Below are the code and all the weights of a small trained network. Each question names an input and a target symbol and asks about switching units off, where a switched-off unit gives its printed mean instead of its output.

import numpy as np


def w(rows, s, z=0):
    codes = np.array(rows[::2]) - 128.0
    scale = np.full(codes.shape[1], s)
    scale[-1] = z or s
    return codes * scale


def norm(h):
    return h / np.sqrt((h * h).mean(-1, keepdims=True) + 1e-5)


def f(y):
    return np.maximum(y, 0)


def softmax(a):
    e = np.exp(a - a.max(-1, keepdims=True))
    return e / e.sum(-1, keepdims=True)


def log_softmax(a):
    a = a - a.max(-1, keepdims=True)
    return a - np.log(np.exp(a).sum(-1, keepdims=True))


def net(x, mask):
    ids = ['Γεζηλπσψ'.index(c) for c in x.split()]
    T = len(ids)
    res = E[ids] + P[:T]
    u = 0
    for l in range(2):
        q, k, v = (norm(res) @ M[l].T for M in (Q, K, V))
        z = softmax(np.where(np.tri(T) > 0, q @ k.T / 4**0.5, -1e9)) @ v
        res = res + np.where(mask[u], z, O[l][:, -1]) @ O[l][:, :-1]
        u += 1
        y = f(norm(res) @ A[l][:, :-1].T + A[l][:, -1])
        res = res + np.where(mask[u : u + 16], y, B[l][:, -1]) @ B[l][:, :-1]
        u += 16
    return log_softmax(norm(res)[-1] @ U[:, :-1].T + U[:, -1])


Q, K, V, O, A, B = {}, {}, {}, {}, {}, {}
E = w([
[171,123,163,49,164,168],'Γ',
[183,118,137,77,132,129],'ε',
[147,27,121,78,121,112],'ζ',
[224,98,124,99,127,117],'η',
[180,32,125,105,108,98],'λ',
[124,231,176,95,95,144],'π',
[140,126,78,1,151,41],'σ',
[207,121,126,89,142,124],'ψ',
],0.016)
P = w([
[101,119,129,140,224,39],'0',
[93,150,31,136,107,254],'1',
[186,153,216,199,94,157],'2',
[152,134,123,114,100,178],'3',
[151,125,136,101,87,151],'4',
[139,114,133,83,81,125],'5',
[146,101,113,93,58,84],'6',
[176,134,89,6,119,81],'7',
],0.0099)
Q[0] = w([
[115,154,108,161,119,111],'0.h1',
[176,126,153,137,9,132],'0.h1',
[79,154,9,150,32,217],'0.h1',
[253,107,87,27,68,171],'0.h1',
],0.0057)
K[0] = w([
[104,85,136,117,126,142],'0.h1',
[83,131,166,78,152,209],'0.h1',
[153,82,243,94,124,129],'0.h1',
[89,180,175,86,2,61],'0.h1',
],0.0049)
V[0] = w([
[177,155,169,144,11,128],'0.h1',
[196,58,43,117,189,109],'0.h1',
[176,171,38,207,189,70],'0.h1',
[181,80,216,115,166,195],'0.h1',
],0.012)
O[0] = w([
[113,97,180,17,179,191,109],'0.h1',
[238,179,95,235,61,170,255],'0.h1',
[62,163,255,242,72,97,85],'0.h1',
[188,187,42,249,189,160,129],'0.h1',
],0.0096,0.006)
A[0] = w([
[115,181,164,165,120,106,33],'0.n1',
[101,198,120,121,94,143,65],'0.n2',
[43,128,62,95,67,197,107],'0.n3',
[86,219,128,121,44,246,1],'0.n4',
[181,97,101,216,136,133,124],'0.n5',
[157,82,142,139,251,25,211],'0.n6',
[142,108,149,56,102,142,164],'0.n7',
[72,74,78,250,159,31,57],'0.n8',
[130,58,166,73,151,69,141],'0.n9',
[192,26,141,182,178,197,116],'0.n10',
[152,101,166,69,142,78,104],'0.n11',
[89,169,56,124,237,129,207],'0.n12',
[126,121,164,150,152,254,193],'0.n13',
[148,100,117,131,180,126,124],'0.n14',
[187,148,104,187,135,252,104],'0.n15',
[56,146,61,171,2,128,73],'0.n16',
],0.0095,0.0018)
B[0] = w([
[159,170,114,59,131,138,151],'0.n1',
[171,130,137,101,107,158,156],'0.n2',
[93,162,226,139,133,108,159],'0.n3',
[156,124,182,172,35,205,184],'0.n4',
[190,118,90,115,123,184,238],'0.n5',
[98,150,65,187,115,186,183],'0.n6',
[137,109,154,160,159,106,247],'0.n7',
[169,165,126,247,182,252,166],'0.n8',
[121,173,150,111,192,131,218],'0.n9',
[207,133,163,117,160,61,205],'0.n10',
[95,138,136,118,150,91,218],'0.n11',
[129,93,161,182,121,128,178],'0.n12',
[104,219,121,77,106,64,169],'0.n13',
[100,142,126,158,122,142,158],'0.n14',
[189,134,8,151,107,139,255],'0.n15',
[161,165,140,99,205,59,202],'0.n16',
],0.014,0.0059)
Q[1] = w([
[175,150,44,119,170,102],'1.h1',
[2,92,96,213,162,83],'1.h1',
[62,20,130,143,166,219],'1.h1',
[76,73,131,44,124,109],'1.h1',
],0.0092)
K[1] = w([
[187,116,181,65,140,35],'1.h1',
[196,223,244,179,214,251],'1.h1',
[37,220,254,192,89,125],'1.h1',
[75,119,146,71,145,177],'1.h1',
],0.0078)
V[1] = w([
[90,249,49,81,90,99],'1.h1',
[181,168,192,151,99,80],'1.h1',
[63,207,145,107,150,213],'1.h1',
[127,153,60,246,149,95],'1.h1',
],0.013)
O[1] = w([
[172,33,214,204,132,117,232],'1.h1',
[66,102,96,131,170,163,253],'1.h1',
[213,61,93,68,136,178,13],'1.h1',
[39,89,246,97,104,144,239],'1.h1',
],0.011,0.006)
A[1] = w([
[135,157,107,117,122,111,89],'1.n1',
[67,112,183,74,128,127,139],'1.n2',
[168,169,138,101,184,181,95],'1.n3',
[84,163,181,98,96,215,132],'1.n4',
[156,165,214,119,74,166,143],'1.n5',
[97,147,138,161,58,220,144],'1.n6',
[136,96,34,89,142,154,156],'1.n7',
[153,93,43,174,160,110,118],'1.n8',
[106,122,152,114,11,177,3],'1.n9',
[166,165,159,79,108,187,146],'1.n10',
[208,181,147,151,115,129,104],'1.n11',
[98,160,185,145,151,127,152],'1.n12',
[68,95,120,111,200,108,126],'1.n13',
[150,127,104,83,184,86,72],'1.n14',
[139,126,66,239,174,209,117],'1.n15',
[97,220,114,140,177,172,134],'1.n16',
],0.012,0.0028)
B[1] = w([
[153,141,143,104,122,129,142],'1.n1',
[104,81,63,112,172,140,163],'1.n2',
[126,127,151,158,39,107,200],'1.n3',
[196,102,108,132,31,98,172],'1.n4',
[159,105,95,82,58,194,217],'1.n5',
[87,125,148,168,252,103,197],'1.n6',
[148,114,93,179,147,62,185],'1.n7',
[208,145,127,125,92,186,217],'1.n8',
[56,210,185,105,225,60,157],'1.n9',
[183,134,85,172,167,114,179],'1.n10',
[67,85,100,64,128,138,254],'1.n11',
[174,133,84,127,140,124,185],'1.n12',
[117,82,85,116,92,133,190],'1.n13',
[57,164,201,144,120,175,216],'1.n14',
[221,158,101,196,203,129,234],'1.n15',
[92,151,85,165,90,142,169],'1.n16',
],0.017,0.0083)
U = w([
[181,136,123,183,203,178,146],'Γ',
[174,114,77,88,43,134,154],'ε',
[133,181,112,118,124,2,183],'ζ',
[110,188,141,121,112,131,51],'η',
[92,207,100,114,99,118,62],'λ',
[63,103,120,91,192,153,236],'π',
[159,135,253,83,152,141,134],'σ',
[125,164,147,116,116,134,3],'ψ',
],0.009,0.0027)

Each question gives the input, a string of symbols that net reads in full, and the target symbol t.
The units are the heads (4 rows each of Q, K, V and O) and the neurons (one row each of A and B). Each row of codes is followed by its name. A weight is (code - 128) times the scale printed after its matrix; where a second scale follows, it is the last column's (O, A, B and U).
mask holds one flag per unit, layer by layer, with each layer's heads first. A switched-off unit (its flag False) gives its mean, the last column of its rows in O or B, instead of its output. The means were averaged over made-up inputs and are rounded, as every weight is.
A unit's drop is (log p(t) with every unit on - log p(t) with that unit switched off) / (log p(t) with every unit on - log p(t) with every unit switched off).
The circuit of an input: a set's keep is (log p(t) with only the set's units on - log p(t) with every unit switched off) / (log p(t) with every unit on - log p(t) with every unit switched off). Starting from the 12 units with the biggest drops (on a tie, the unit counted first), units are removed one at a time, each time the one whose removal leaves the highest keep (on an exact tie, the one counted first), for as long as the keep stays at least 0.8.
units of the circuit, in order: the units of the circuit, biggest drop first
unit that matters most: the unit with the biggest drop
top k neurons: the k neurons with the biggest drops, biggest first
top k neurons in layer l: the k neurons of layer l with the biggest drops, biggest first
input η σ σ σ λ π π π, target π: units of the circuit, in order -> (0.h1; 1.n2)
input Γ π ε, target π: units of the circuit, in order -> (0.h1; 1.n15)
input ψ π ζ, target π: units of the circuit, in order -> (0.h1; 1.n15)
input η π η λ η, target λ: top 4 neurons in layer 0 -> (0.n10; 0.n7; 0.n5; 0.n4)
input Γ σ σ σ, target ζ: unit that matters most -> 1.h1
input η η Γ σ ζ σ, target ε: top 2 neurons -> (0.n4; 1.n14)
input σ σ ε λ π, target λ: top 3 neurons -> (1.n9; 0.n10; 1.n5)
input ζ ψ λ π ζ, target π: units of the circuit, in order -> (0.h1; 0.n15; 1.n15)
input σ π ζ σ ε, target σ: top 2 neurons in layer 0 -> (0.n6; 0.n10)
input σ η π η, target π: top 2 neurons in layer 0 -> (0.n15; 0.n9)
input η σ ζ σ π π σ π, target σ: top 3 neurons -> (1.n14; 0.n6; 1.n11)
input ψ ζ σ π, target σ: top 2 neurons in layer 1 -> (1.n9; 1.n6)
input λ π π Γ π σ λ π, target ζ: top 2 neurons -> (1.n7; 1.n5)
input ζ Γ σ ζ σ π η, target π: top 2 neurons in layer 0 -> (0.n9; 0.n15)
input π ε σ λ, target σ: top 3 neurons -> (0.n10; 1.n14; 0.n15)
input σ σ ζ λ π η σ σ, target σ: top 2 neurons -> (1.n14; 1.n15)
input σ λ σ Γ π σ π π, target π: top neuron in layer 0 -> (0.n7)
input π σ σ σ η, target σ: top 3 neurons in layer 0 -> (0.n5; 0.n11; 0.n4)
input λ ζ σ λ λ π σ, target π: top 3 neurons -> (0.n9; 0.n4; 0.n5)
input σ σ σ π σ λ, target σ: unit that matters most -> 0.n10
input ε ε Γ Γ σ π σ ζ, target σ: top 4 neurons -> (1.n14; 1.n11; 0.n8; 0.n10)
input ζ π σ η, target σ: top 4 neurons in layer 0 -> (0.n8; 0.n6; 0.n10; 0.n11)
input σ σ π ζ σ Γ, target σ: top 2 neurons -> (1.n14; 0.n6)
input η σ σ π λ η λ λ, target λ: top 2 neurons -> (1.n14; 1.n15)
input λ σ σ λ π, target λ: top 4 neurons -> (1.n9; 0.n13; 1.n5; 1.n4)
input ψ π η σ λ σ, target λ: top 4 neurons in layer 0 -> (0.n7; 0.n4; 0.n5; 0.n11)
